Below are the code and all the weights of a small trained network. Each question names an input and a class and asks about switching units off, where a switched-off unit gives its printed mean instead of its output.

import numpy as np


def w(rows, s, z=0):
    codes = np.array(rows[::2]) - 128.0
    scale = np.full(codes.shape[1], s)
    scale[-1] = z or s
    return codes * scale


def f(y):
    return np.maximum(y, 0)


def log_softmax(a):
    a = a - a.max(-1, keepdims=True)
    return a - np.log(np.exp(a).sum(-1, keepdims=True))


def net(x, mask):
    res = np.array(x, float).reshape(1, 6) / 4 @ E
    y = f(res @ A[0][:, :-1].T + A[0][:, -1])
    res = res + np.where(mask, y, B[0][:, -1]) @ B[0][:, :-1]
    return log_softmax(res[-1] @ U[:, :-1].T + U[:, -1])


A, B = {}, {}
E = w([
[111,214,190,254,111],'x0',
[53,166,54,120,124],'x1',
[127,117,126,153,123],'x2',
[128,146,124,68,138],'x3',
[126,126,127,112,130],'x4',
[177,167,95,198,236],'x5',
],0.01)
A[0] = w([
[83,109,139,141,58,119],'n0',
[136,162,110,119,151,201],'n1',
[83,135,167,155,165,2],'n2',
[197,189,113,61,106,219],'n3',
[147,201,203,140,98,19],'n4',
[104,96,120,131,31,31],'n5',
[69,153,175,146,143,85],'n6',
[185,154,241,195,93,178],'n7',
[172,43,39,156,112,87],'n8',
[13,145,65,155,133,106],'n9',
[141,97,109,51,164,103],'n10',
[122,175,152,71,33,138],'n11',
[103,133,70,175,247,165],'n12',
[208,149,75,136,152,142],'n13',
[112,116,137,105,158,74],'n14',
[113,127,118,84,107,122],'n15',
[63,175,96,105,138,246],'n16',
[101,224,160,141,117,128],'n17',
[209,114,234,98,132,221],'n18',
],0.011,0.0022)
B[0] = w([
[184,187,136,155,108,182],'n0',
[176,138,108,168,99,157],'n1',
[161,185,180,122,203,153],'n2',
[157,88,151,137,136,167],'n3',
[107,121,145,101,132,189],'n4',
[149,213,208,132,133,183],'n5',
[56,101,186,36,153,166],'n6',
[93,98,108,107,104,246],'n7',
[82,152,184,90,190,168],'n8',
[121,77,37,199,133,195],'n9',
[97,131,163,121,161,187],'n10',
[193,143,116,125,80,201],'n11',
[173,174,194,110,80,216],'n12',
[183,158,156,105,130,174],'n13',
[131,134,147,104,175,139],'n14',
[154,149,165,136,137,165],'n15',
[147,26,48,188,122,185],'n16',
[54,108,174,123,175,194],'n17',
[168,43,2,188,190,211],'n18',
],0.008,0.012)
U = w([
[142,41,58,196,134,101],'0',
[135,111,141,136,137,254],'1',
[215,215,174,129,97,37],'2',
[1,125,168,40,218,54],'3',
],0.0094,0.0049)

Each question gives the input, the list of numbers given to net, and the class t.
The units are the neurons (one row each of A and B). Each row of codes is followed by its name. A weight is (code - 128) times the scale printed after its matrix; where a second scale follows, it is the last column's (A, B and U).
mask holds one flag per neuron, in row order. A switched-off neuron (its flag False) gives its mean, the last column of its row in B, instead of its output. The means were averaged over made-up inputs and are rounded, as every weight is.
A unit's drop is (log p(t) with every unit on - log p(t) with that unit switched off) / (log p(t) with every unit on - log p(t) with every unit switched off).
The circuit of an input: a set's keep is (log p(t) with only the set's units on - log p(t) with every unit switched off) / (log p(t) with every unit on - log p(t) with every unit switched off). Starting from the 12 units with the biggest drops (on a tie, the unit counted first), units are removed one at a time, each time the one whose removal leaves the highest keep (on an exact tie, the one counted first), for as long as the keep stays at least 0.8.
units of the circuit, in order: the units of the circuit, biggest drop first
most important unit: the unit with the biggest drop
k most important neurons: the k neurons with the biggest drops, biggest first
drop when u is switched off: that unit's drop, to one decimal
input [-8,4,-5,-4,7,1], class 3: 3 most important neurons : n8, n10, n18
input [8,-2,-7,7,0,-5], class 3: most important unit : n17
input [-5,-1,-2,4,0,-8], class 2: units of the circuit, in order : n11, n5
input [2,6,-6,2,-2,-5], class 0: 2 most important neurons : n16, n9
input [-6,2,3,-4,-5,-4], class 3: 2 most important neurons : n8, n12
input [-6,-2,3,3,-2,-2], class 3: units of the circuit, in order : n10, n8
input [3,5,-3,-8,-8,-6], class 2: 4 most important neurons : n5, n18, n0, n11
input [7,-7,-4,-4,4,-5], class 0: 4 most important neurons : n18, n7, n12, n8
input [-6,4,-5,-7,-2,0], class 3: 2 most important neurons : n8, n18
input [-8,-6,-5,2,4,1], class 3: 4 most important neurons : n10, n8, n16, n9
input [4,-7,-3,6,0,-7], class 0: 3 most important neurons : n18, n12, n7
input [-1,7,3,-2,-4,8], class 2: 4 most important neurons : n12, n18, n13, n7
input [0,2,1,-5,4,6], class 2: 2 most important neurons : n12, n18
input [3,8,-4,1,-7,2], class 0: units of the circuit, in order : n9
input [3,2,-1,-6,6,-6], class 2: units of the circuit, in order : n5, n0
input [-4,-5,1,-2,-6,8], class 2: 2 most important neurons : n12, n13
input [-7,-4,1,-6,-1,-4], class 3: 4 most important neurons : n8, n10, n16, n9
input [-4,-2,-4,3,1,-6], class 2: 2 most important neurons : n11, n5
input [7,-6,0,-8,4,1], class 3: drop when n13 is switched off : 0.0
input [-8,-2,0,-5,-4,0], class 3: drop when n8 is switched off : 0.3
input [-1,7,2,3,8,-5], class 0: most important unit : n16
input [7,-7,3,-5,-5,1], class 0: drop when n11 is switched off : -0.1
